Facts:
(892) {δ=trimaplom}
(1427) {δ=trimaplom}
(1581) {δ=plemuk, ξ=(1566)}
(62) {δ=gatrodru, θ=(763) (994)}
(709) {δ=gatrodru, θ=(351) (589)}
(994) {δ=gatrodru}
(712) {δ=trimaplom}
(1428) {δ=stizu, ξ=(1083) (1545)}
(763) {δ=gatrodru, θ=(994)}
(699) {δ=plemuk, θ=(1142) (980)}
(22) {δ=gatrodru, θ=(510)}
(1280) {δ=stizu, θ=(1015), ξ=(465) (894) (1589) (1638)}
(898) {δ=trimaplom, θ=(770) (118)}
(198) {δ=stizu}
(1620) {δ=stizu}
(56) {δ=naklor, θ=(1015) (353) (725)}
(1545) {δ=gatrodru}
(589) {δ=naklor, ξ=(37) (1529)}
(725) {δ=trimaplom, θ=(131)}
(18) {δ=trimaplom, θ=(455) (1372) (1589), ξ=(1353) (37)}
(429) {δ=stizu}
(485) {δ=gatrodru, θ=(150)}
(268) {δ=kiflol, θ=(699) (894) (922) (198), ξ=(731) (129)}
(1171) {δ=gatrodru}
(846) {δ=flibrum, θ=(510)}
(1015) {δ=flibrum, θ=(1372) (1544)}
(465) {δ=kiflol, θ=(1267)}
(942) {δ=plemuk, ξ=(346) (129)}
(1593) {δ=trimaplom, θ=(298)}
(874) {δ=stizu, θ=(994) (62), ξ=(35) (398) (922) (1067)}
(392) {δ=trimaplom}
(719) {δ=trimaplom, θ=(298) (898)}
(37) {δ=kiflol}
(628) {δ=stizu, θ=(994)}
(1437) {δ=kiflol, θ=(344) (455) (1135)}
(1598) {δ=kiflol}
(1372) {δ=stizu, θ=(1524)}
(38) {δ=trimaplom, θ=(1418) (119)}
(1529) {δ=stizu}
(1352) {δ=kiflol, θ=(1620) (347)}
(416) {δ=flibrum, θ=(351), ξ=(1544) (49)}
(1621) {δ=gatrodru}
(1277) {δ=flibrum}
(1341) {δ=stizu, θ=(298)}
(131) {δ=plemuk, θ=(455) (298)}
(347) {δ=gatrodru, θ=(874) (21)}
(1185) {δ=trimaplom}
(963) {δ=stizu, ξ=(1037) (719) (1418) (1067)}
(643) {δ=plemuk}
(129) {δ=stizu}
(1492) {δ=stizu}
(1037) {δ=stizu}
(1066) {δ=gatrodru, ξ=(186) (996)}
(1267) {δ=stizu, θ=(874) (808)}
(1080) {δ=naklor}
(344) {δ=stizu, θ=(351) (1218) (455) (510) (131)}
(1480) {δ=gatrodru, θ=(975), ξ=(1524)}
(1196) {δ=plemuk, θ=(35) (830), ξ=(922) (712)}
(1135) {δ=flibrum, θ=(798) (344)}
(855) {δ=stizu, ξ=(198)}
(830) {δ=stizu, θ=(339) (131), ξ=(281) (43) (538)}
(64) {δ=plemuk}
(770) {δ=trimaplom, ξ=(64) (49)}
(1534) {δ=naklor, ξ=(398) (1110)}
(179) {δ=trimaplom, ξ=(680) (1185) (1267) (980) (131) (43)}
(729) {δ=stizu, θ=(416)}
(1200) {δ=trimaplom, θ=(975) (18) (119), ξ=(38) (429)}
(1067) {δ=stizu}
(960) {δ=trimaplom, θ=(21), ξ=(397) (763)}
(49) {δ=plemuk}
(455) {δ=flibrum, θ=(994)}
(974) {δ=flibrum, θ=(1297) (1346) (443)}
(186) {δ=trimaplom, θ=(996)}
(1567) {δ=stizu, ξ=(339) (1372) (429) (443)}
(997) {δ=kiflol, ξ=(922) (808) (1529)}
(1519) {δ=stizu, ξ=(344) (643)}
(346) {δ=trimaplom}
(1141) {δ=stizu, ξ=(1083) (892) (1065) (1277)}
(996) {δ=trimaplom, θ=(922) (118)}
(1278) {δ=stizu, ξ=(709) (727) (49)}
(21) {δ=naklor, θ=(892) (186) (18), ξ=(1620)}
(1055) {δ=naklor, θ=(922)}
(515) {δ=plemuk, ξ=(1078) (1218) (725) (1171)}
(1218) {δ=kiflol}
(1065) {δ=gatrodru, θ=(1593) (1066) (922)}
(246) {δ=gatrodru, ξ=(846) (58) (1589)}
(1475) {δ=trimaplom, θ=(1062) (1621), ξ=(872)}
(443) {δ=naklor, θ=(35) (1589)}
(36) {δ=naklor, ξ=(729)}
(593) {δ=gatrodru}
(1524) {δ=stizu}
(1544) {δ=naklor, θ=(699)}
(35) {δ=stizu, θ=(1200) (731) (1480)}
(1418) {δ=gatrodru}
(872) {δ=trimaplom, θ=(1015) (1207)}
(1356) {δ=plemuk, θ=(1055), ξ=(763) (1545) (131)}
(603) {δ=kiflol, θ=(1341) (1524)}
(799) {δ=gatrodru, θ=(1277)}
(1078) {δ=trimaplom, θ=(1200) (892) (1185)}
(409) {δ=gatrodru, θ=(894) (996)}
(398) {δ=naklor}
(1207) {δ=plemuk, θ=(268) (1218)}
(1312) {δ=plemuk, θ=(894) (855) (131)}
(507) {δ=stizu, ξ=(35) (1441) (763)}
(428) {δ=trimaplom, θ=(1200) (1638)}
(975) {δ=trimaplom, θ=(455) (994)}
(1441) {δ=flibrum, θ=(1062)}
(1589) {δ=stizu, θ=(699)}
(980) {δ=gatrodru}
(538) {δ=trimaplom, θ=(1353) (1080)}
(596) {δ=flibrum, ξ=(198) (538) (62)}
(894) {δ=stizu}
(58) {δ=kiflol, θ=(150) (729)}
(1062) {δ=kiflol, θ=(344) (1015) (510) (1524)}
(1297) {δ=stizu, θ=(461) (894)}
(922) {δ=trimaplom, θ=(1598)}
(150) {δ=trimaplom, θ=(729)}
(90) {δ=flibrum, θ=(603)}
(1142) {δ=gatrodru, θ=(1566) (1598)}
(1638) {δ=naklor, θ=(1385)}
(808) {δ=gatrodru, θ=(35) (1475)}
(1110) {δ=plemuk}
(791) {δ=stizu, ξ=(1598) (487) (801)}
(487) {δ=stizu, θ=(455) (1621)}
(1579) {δ=kiflol, θ=(686) (1418) (1277)}
(43) {δ=stizu, θ=(1566) (1598)}
(298) {δ=gatrodru, θ=(150)}
(42) {δ=stizu, ξ=(346) (1492)}
(281) {δ=stizu}
(118) {δ=stizu}
(1385) {δ=stizu, θ=(1142), ξ=(382)}
(461) {δ=trimaplom, θ=(353)}
(805) {δ=naklor, ξ=(846) (593)}
(686) {δ=flibrum, θ=(18)}
(710) {δ=plemuk, θ=(1475) (1062) (830), ξ=(1427) (593) (922) (281) (443)}
(339) {δ=stizu, θ=(719)}
(680) {δ=gatrodru}
(798) {δ=stizu, θ=(1228) (1312) (994)}
(119) {δ=flibrum, θ=(719) (1341) (64), ξ=(1566) (593) (1277)}
(731) {δ=trimaplom, θ=(1142) (1341)}
(397) {δ=gatrodru, θ=(38) (709) (1427)}
(727) {δ=gatrodru}
(1083) {δ=kiflol, θ=(118)}
(1566) {δ=naklor}
(510) {δ=gatrodru, θ=(1312)}
(353) {δ=stizu}
(464) {δ=gatrodru, ξ=(1083) (643)}
(351) {δ=kiflol, θ=(1083) (898) (118)}
(382) {δ=trimaplom}
(1346) {δ=trimaplom, θ=(461) (680) (1207) (1277)}
(929) {δ=stizu, θ=(1441), ξ=(894)}
(1228) {δ=stizu}
(801) {δ=stizu}
(1353) {δ=stizu, θ=(353) (392)}
(568) {δ=plemuk, θ=(1437)}

Known rows:
[-22  20 -37 -15 -12 -16  -3   1  34   4   0   6   5  -2  15  24  -5  -2
  32 -19 -13  -4   1  -9  -6  21] : (1356)
[  3   2   6  -3   2  -6  -8   1   1   3   9  -4  17   1   7 -14   4   2
  -2 -10  -6   2   0   0   3  -2] : (1062)
[ 1 -8 -7 -7  2  5 -3  0  1  1 25 -1 -6 -6 13 -9 -7 -5  5  4 -5  8 -1 16
  2 -4] : (596)
[ 15  21   6 -16  11 -11   7   1  20 -10  25  12 -19  -3  -7   7  -6  14
  20  -9 -11   2   1  -2  10   5] : (1066)
[ 11  14   6 -15   5  -1   1  -2  13  -4  20  14   5  -6 -15   5  -3   3
  -2  24  -9   1 -11  14   5  12] : (980)
[-21   3 -12  -1   2   5   2   4   8  -8  11  10  10  -2 -10 -11  -3  -5
  18 -22  -6  -5  -5   9   5   3] : (507)
[ -5  -1 -16  -1  -4  -7  -8   0  -2   0   2  -8  -4   3  12  -5  -1   2
  -7 -13  -2   3  11  -2   1   0] : (90)
[ -1   4   2   1   1   5   4   5   0   2   7   3   0  -5  -4  15   1  -4
   5  13  -1 -10  -9   1 -20  -6] : (1372)
[ 8  7  0 -4 13 -6 -2  0  1 -1 -3  3  5  6 -6 -2  0  5 -1 -6 -4 -7 -1 -2
  4  2] : (346)
[  1   5  -8  -2   8   1   3   4   0  -3  11   2  10  -2  -3 -15  -3   0
  22  -9  -1  -2   5   3  -1  -4] : (18)
[-10  12   0  -5  -8  10 -12  -2  -2 -11   7   5  21   2 -19 -13   7   0
 -12  20   0  -5   0   8   5   5] : (763)
[ 6  6 -5 -8 11 -8 -3  0  4  2 -2  2  4  5 -4 -2 -1  8  2 -9 -5 -5  0 -4
  0  3] : (731)
[-16  -5  -7   2  -4  -2  -7   3  -1  -1  -8   3   6   3   5  10  -1  -1
  -4 -10  -4 -18   2 -12 -13  -2] : (487)
[ -4  -8  -2   0  10 -11   4   1   1 -13   7  -3 -22  14  -1   6  -5   1
  -9 -19  -3   3  -3  14   4 -11] : (150)
[-21   7 -14   4 -15  -1   1   5   3  -7  16  -4  14  -2  14  -1  -1 -12
  23  -1   4 -11   2   6 -22 -13] : (710)
[ -1   9   1  -5  -2   0  -4   1   2 -10  13   5   3   1  -1  -6  -5   6
   5   0  -3  -8   8  -4   3  -6] : (1480)
[  0  17 -21 -15   6 -11   5   2  20   9   0   9 -28  -5   4  22  -7   8
  17  -8 -12  -2   5 -17  -3  18] : (1055)
[  9  10  20  -3   7   4  -3   1  -3 -11  20   8  13  -1 -12 -15   0   7
   1  12  -5 -12   3   4   0  -6] : (994)
[-18  -5   2   2  -2  14  -8   2  -2  -1   3   8  25  -1  -4   1   0 -11
  -4  18  -8 -13  -9   8 -14   2] : (1267)

Rows:
No name comes twice in this set of rows, the named rows included.
[  3  -3  10   2  19   0  21   4   0 -24  35   6 -37   6 -27  -8  -6   2
   2 -17  -3  11  -5  28   8 -20] | (589)
[ -4  -2 -16   1  -5  -8  -4   4  -1   0  -5   2  -7  -1   6   7  -5  -2
   1 -14   0 -16   2  -7  -1   8] | (56)
[ 15   2  17   3  15  -8   5   6   0  -4   8  13  10  -7 -11   5  -3  -3
   9 -12  -3 -18 -21  10   9   7] | (353)
[  1  -5  18  -2  11   5   8   3   4  -1  22  12   5  -8  -7   5  -7  -5
  12   6 -11  -7 -13  15  -7  -4] | (855)
[  0  16   8   1   3   8  -5   4   3   4   1  -2 -15  -1   2  16   4   6
   5  13  -2 -21 -12  -8 -18  -3] | (1589)
[ 22  13  18 -13  15 -13  -2  -1  13  10  12   4  12  -4  -3  -5   5   9
   4  -2 -13  11  -4  -2   5   9] | (1598)
[ 11  16  10  -9   9  11 -13  -2   1  -2  17  -6  -7  -1  -8 -14   6  11
  -5  11  -7   5 -18  17  13   5] | (1277)
[ -7  -1   7   2   6   4   1   4   1  -5   7   7  11  -1  -5   0  -6   1
   4  -2  -9 -14  -2  -2  -7  -2] | (798)
[  3  22   0  -1  -8   8  -6   1  -1  -6  11  -2 -13   1  -7   4   7   3
  -3  29   7  -7  -7   3  -8  -2] | (593)
[ -6  12 -10  -3   1   0   4   3   0  -5   3   8  -1  -2 -21   0   5  -1
  -2   1   3   0  -1   5  -2   4] | (398)
[ 13  10  11 -11   4   2   2  -2   8  -7  22  11   3  -5 -18   7   0  -2
  -8  22  -6  -2 -14  19  11   9] | (680)
[  0  20  -4  -1  -6   2  -1   2  -2  -8  12   5  10  -2 -15  -7   4   0
  -1  19   9  -3   5  -1  -5  -4] | (808)

Now the same things, written a new way:
Known rows:
[ -7  26  19  28  18   3  34  18   7  19  20 -36   4  21 -27  19  13   3
   2  -7  19  -9  -8  37 -23  20  24  29  -7  18  12  11  39] : (942)
[  3  29   6  19  10  17   7  17   8  10  22   0  11  10 -17   5   8   8
  -3 -24   0  -3  -8  18  -2  20  37  40 -13  37   3  18  18] : (198)
[  8   9  10  33  -2   5  18   0  10  14  36 -27   9  34 -63  14  35 -12
   7 -18   8  -5 -17  42   0  29  19  21  -6  18  33 -12  35] : (246)
[ -5  22 -14  31  16  45  35   3   8  10  41 -16  -1   1 -47   1  28  27
  -3 -13  25 -17  -5 -10  19  21  36  35   6  31  40   2  17] : (1589)
[  0  12  35  42   8 -18  -7   1   5  -5  27 -57   3 -11 -11  17 -12  12
   3 -17  -4 -20 -12  13 -13  25  33  55 -27  16  20  14  26] : (1356)
[-14  20  14  30  25  -2  24  -2  -6   7  34 -50  13 -10 -34   2   5  33
  -8 -14 -13 -32  -6  -2  11  11  18  52  -7  29  38   8  28] : (1055)
[  1  26  17  36  21  -1  21  -3   2   5  40 -49   7   6 -30  13   6  21
  10  -8  -2 -14   0  13 -16  20  23  44   2  21  29   7  22] : (21)
[-19   7  11  19  10 -11  29   6   4  10  47 -49  17   5 -55   3  17   5
  -4 -17 -10 -44  -5 -18   8  20  18  42  -3  33  36  -8  33] : (1142)
[  3  26  16  24  -2  16  26  23  14  10  31  -2  12  11 -30   1   4   4
   7 -10  18  -6 -17  22  -9  25  27  44 -12  28   1  16  10] : (643)
[ 17  25  15  28  16  13  -5  -5   0  12  33 -28  22  13 -21  -1  -2  26
  -5 -42 -44 -12 -17  41  -8  21  23  31   1  38  43  24  31] : (712)
[  8  26   1  38  10   3  11   5   9   8  46 -28   5  11 -19  29  21  16
   2  -6  22 -28   0  -7  -7  36  32  41  11  16  23  13  15] : (1015)
[ -2  33  -7  11  14  13  10   9  -5  15  29 -18   6  11 -15  19  13  20
   1 -16   5 -14  -2  18  -7  27  39  32  -3  34  23  13  21] : (1353)
[ 15  55  14  29  31  15   6  13 -19  23  13 -15  12   7 -26  12 -13  44
  12   7 -60 -48  16  41  -3  30  18  35   2  17  47 -12  11] : (719)
[  3  44  -6  27  12  26  10  13  -9  17  27  -8  -5   4 -32  14  13  25
   5  -4   8 -21  -3  27   7  38  40  33   0  23  29 -10  11] : (339)
[ -3  37  -6  14   5  34  15  16  -3  20  24   1   3  21 -35   6  22   6
   2  -3  19   3  -7  27  -4  33  32  24   3  40  18   7  23] : (429)
[  1  24  -4  27  20  27  21   9  19  10  30  -3  10  16 -27   6  29  12
  -8 -25  14 -10  -9  34  20  10  42  28 -10  31  20  11  22] : (894)
[ 12  40  -2  13   1  -2   9  15  -9  25  29  -6  16  12 -20   1  -6  15
   1 -14  -5  -9 -13  36 -15  33  22  41   7  45  26  15  27] : (398)
[ -8  26   7  16   3  19   9   7  -2   4  29 -17   1 -10 -30  -3   3  14
  -1  -5   6 -19  -9   3   3  28  27  58 -11  43  22  11   9] : (43)
[  4  17  39  42  -2   6  -2 -20   2   4  17 -42  10  14 -32  15  -2  12
  14  -9 -13  -6 -21  36 -36  23  16  44  -8  22  23  18  24] : (179)

Rows:
No name comes twice in this set of rows, the named rows included.
[ -8  26  -5  16   9  31  21  -7 -24  25  36 -28   8 -15 -40 -24  -5  38
  -7 -17 -30 -22 -14  -3   4  26  15  45  16  55  66  10  27] | (922)
[ 12  24  18  43   9   6 -19 -11   7   0  30 -47  -1  -2  -6  34   3  24
  12  -8 -10 -19   0  30  -9  36  44  40 -14   4  32   1   9] | (830)
[  6  18  18  48   6  12  -3 -10   1  11  28 -30 -10  10 -35  16  15   4
   6   3  15 -24   1  41  12  34  39  44 -19   4  25 -21  13] | (119)
[ 18  27   9  25  -5  39   8  -5  -2  25  29  -5  10  22 -37  -8   3  16
   2 -27 -10   7 -17  40  -9  28  20  24   7  39  32  10  23] | (1427)
[-17  71 -12  23  17  -7  34  -4 -23 -31  40 -49   7  23 -53   1  -9  15
  -3 -40  28  52  44  27 -33  43  32  50   3  -2   7 -15   5] | (455)
[ 13  29   6   6  -9 -17   1  25  -3  22  34 -14  26  28 -41  11  10  -6
   1 -28 -13 -14  -9  29 -20  39  19  24   0  40  23  -4  26] | (1418)
[-17  26  19  21  26  20  44  -2  -5  13  31 -36  16 -11 -54 -12   1  40
  -2  -7 -23 -40  -7 -15  -3   4   8  44   5  34  49   9  29] | (996)
[ -1  16  35  31  26   9  14  -3   1   3  17 -39  20  20 -28  19  10  24
   6 -26 -28 -13 -11  31 -21   5  15  32  -1  18  32  29  48] | (770)
[ 16  47  15  36  25  30  20   7  12   2  36  -9  17  18 -26  24   2  50
  22 -21 -20 -33   1  14 -18  28  27  33  13  17  22  16   7] | (725)
[ 16  31  -4  33  -1 -13 -12  14  17   8  48 -22   9  14  -5  28  -1  22
   1 -12  14 -22  -3   0 -18  44  37  47  12  29  22  15   4] | (1441)
[  3  29  -5  19   4   9 -11   3 -13  10  35 -24   0  -8 -11  16  -5  31
  -4 -19  -4 -27  -2   1 -11  43  37  47   3  37  28   9  11] | (35)
[ 13  29  -8  27   4  21  15   3  -2  22  46 -16   3   4 -27  -2  -3  27
   0 -15  12 -19 -12   6   1  37  31  38  13  32  42   5  22] | (443)

Now the same things, written a new way:
Known rows:
[-18  -9  -4   8 -19  -8   7   9 -11 -15   4   4   0   3   8   9  12  -5
  14  -3  -8   6  -1 -15   4  -8] : (1621)
[-18  -6 -20  -4  -6  -5   8 -19 -15 -25  -3 -16  -3   0  20  25  17  -3
  10  10 -12  -4  -2 -10   8  -6] : (980)
[-21  -7  -3  10 -20  -8   9  11 -13 -21   7  15  -3   3  12  15  17   0
  15  -3  -7   8   3 -18   6  -8] : (994)
[ -8 -12 -17  -1  -8 -11   5  -9 -12 -25   3 -15   3   7  10   9  14  -6
   9  11 -11   1  -2 -10  -2 -13] : (680)
[  5  14   0   8 -11 -11   0  23   0  -6  -1 -18  11   8  -2  -9 -12 -20
   8  -1   1   4 -14 -10  17  -4] : (351)
[ -8  13  53  31 -35  20  26  13 -25  -7  -3  45 -12 -11  -3  18  13  11
   1 -36   0   1  21 -34   2  -8] : (1352)
[  9  28  15   9 -29   9 -19  34  14  13   4 -29  29   1   1 -25 -42 -40
  -3   2   5  13  -3  -8  15  -2] : (58)
[  5 -17 -23 -13   5 -31  -6  50   7  12   1  -3  11  21   2 -53  10  -5
  36   2   3  11 -39 -12  29  -2] : (589)
[ 42 -52  20  18 -10 -29  -2 -17  17 -36  11 -63  23  33 -40 -37  31 -18
 -10  -2 -24  29  11 -27 -62 -63] : (1080)
[ -3   5 -13   2   7 -34   7  13  -4 -26   2   4   1   7  -4  -4  -2   1
  19   5 -10  -7 -15   0  19  -2] : (64)
[  7  19   1  17  -6   3   4  -5 -13  -3  -7  -6   7  -5   4   1 -10   1
  -5   1 -15  -5   4 -14  10  -6] : (643)
[ 14 -11  15  -7 -17  -6  -3  -6  -3 -11 -13  10  32   2  25  -5  15   0
  -5   5  21 -29   3   5   7   5] : (942)
[ -9   3  23  -6  17 -12   9  -3  -9 -25  -1   1  -4   5  -4   7 -20 -10
   4  14 -21   7   8   7  14  -4] : (49)
[ -3   6  10   6 -15   0   4  -4  -3   3  -2 -13   3  -5   6  -4  10  -5
  -2  -4 -24  -8   3   5  -2   2] : (1037)
[  2  -4  10   3 -23  -5  -2   4   0  -5  -5  -9  13  -2  11   3  21  -2
  -3  -4 -11 -18   3  15  -6   9] : (129)
[ -9  13  36  14 -25  17   3   0  -5  11  -2  10   0 -17   9   2   6  -1
  -9 -17 -20   1  19   1  -4   1] : (628)
[ -1  -1  -2   2  -6 -15   4   2  -5  -6   0  -5  -2  -2   4  -4  21   5
   9  -1 -20 -10  -6   4   0   4] : (1524)
[ 39 -35  13  15  -6 -34   5 -22  12 -28   9 -47  15  24 -38 -30  35  -8
 -12  -3 -18  12   4 -18 -49 -50] : (392)
[  9  -6  10  -7  -5   4   1  -5  -6  11 -15  -5  10  -2  11 -17   9   7
  -1  -6  -3 -16  -2  -2  10   1] : (179)

Rows:
No name comes twice in this set of rows, the named rows included.
[  6  16  12 -29  -9   9  20 -15  -9  22  -9  -7  -1   8  -2 -25   5  -7
   7 -13  13   4 -14 -29  16  -9] | (997)
[-14   7   9  -4 -12  20  13 -10 -12  -9  -9 -25  -5 -13  21  12  15  -7
   8   0 -22  -1   8   4   8   6] | (1638)
[  9  -7  10 -15  -7   7   3 -18 -13  -8 -21 -14  19   0  25   2  14  -2
  -4   8  18 -26   1   4  11   6] | (268)
[  8  -1  43  -5 -22  28 -14  -8   1  30  -5  -1  17 -19  22 -20   0  -5
 -16   0  -3  -4  21  11   0   7] | (929)
[ -3  -7  -4  -4  -5 -15   5  -9 -11 -16   0 -12   2  -5  11  -1  30   3
   9   2 -15 -16  -7  11  -2   6] | (894)
[  0  18  28   4 -15  25   3 -14  -3   9  -6 -23   4 -12  10   1  -6 -15
 -14  -6 -19  -4  16   6  -2   0] | (872)
[-16  10  -4   6 -30   4 -19  39  15  13   5 -10  25  11   9 -11 -29 -29
   0   2 -14  20  -7 -13  15 -10] | (397)
[  7   6  12  -7  -2  -1   2 -10  -6   2  -9   3  14  -1  12 -13  -1   1
  -4   3   6 -11   3  -7  12  -3] | (515)
[ -6 -24  30 -17  21  -7  -3  -3 -12  -1   0  -1  -8  -5   4 -19  -8   1
   3  19 -23   1   8  23  15   6] | (1278)
[-11   7  -4   1 -23   3  -5  10   3  -2   7 -16  12   2  15   3 -10 -25
   0   9 -11  12   0 -10  11  -5] | (298)
[  0   5  -4   6  -5 -17  12   1 -12 -24  -2 -11   1   8  -1   6  16  -1
  14   0  -3  -5 -13 -14   8  -5] | (1218)
[ 13  34  35 -19 -16  15  14 -24  -3  35   0   5   8 -13  15 -32  -9 -12
   0  -5  19   9   8 -16  10  -7] | (710)
[ 10  17 -13  23  -2   1  -8  26 -12   8  -3 -20  11  -5   1 -15 -21   0
  -2  11  -8   6 -14 -25  21  -6] | (1083)
[ -7  16  29   9 -21  18  11   1  -9   6  -4   0  -1 -14   6   3   5  -5
  -4 -15 -18  -6  15   1   1   2] | (1078)

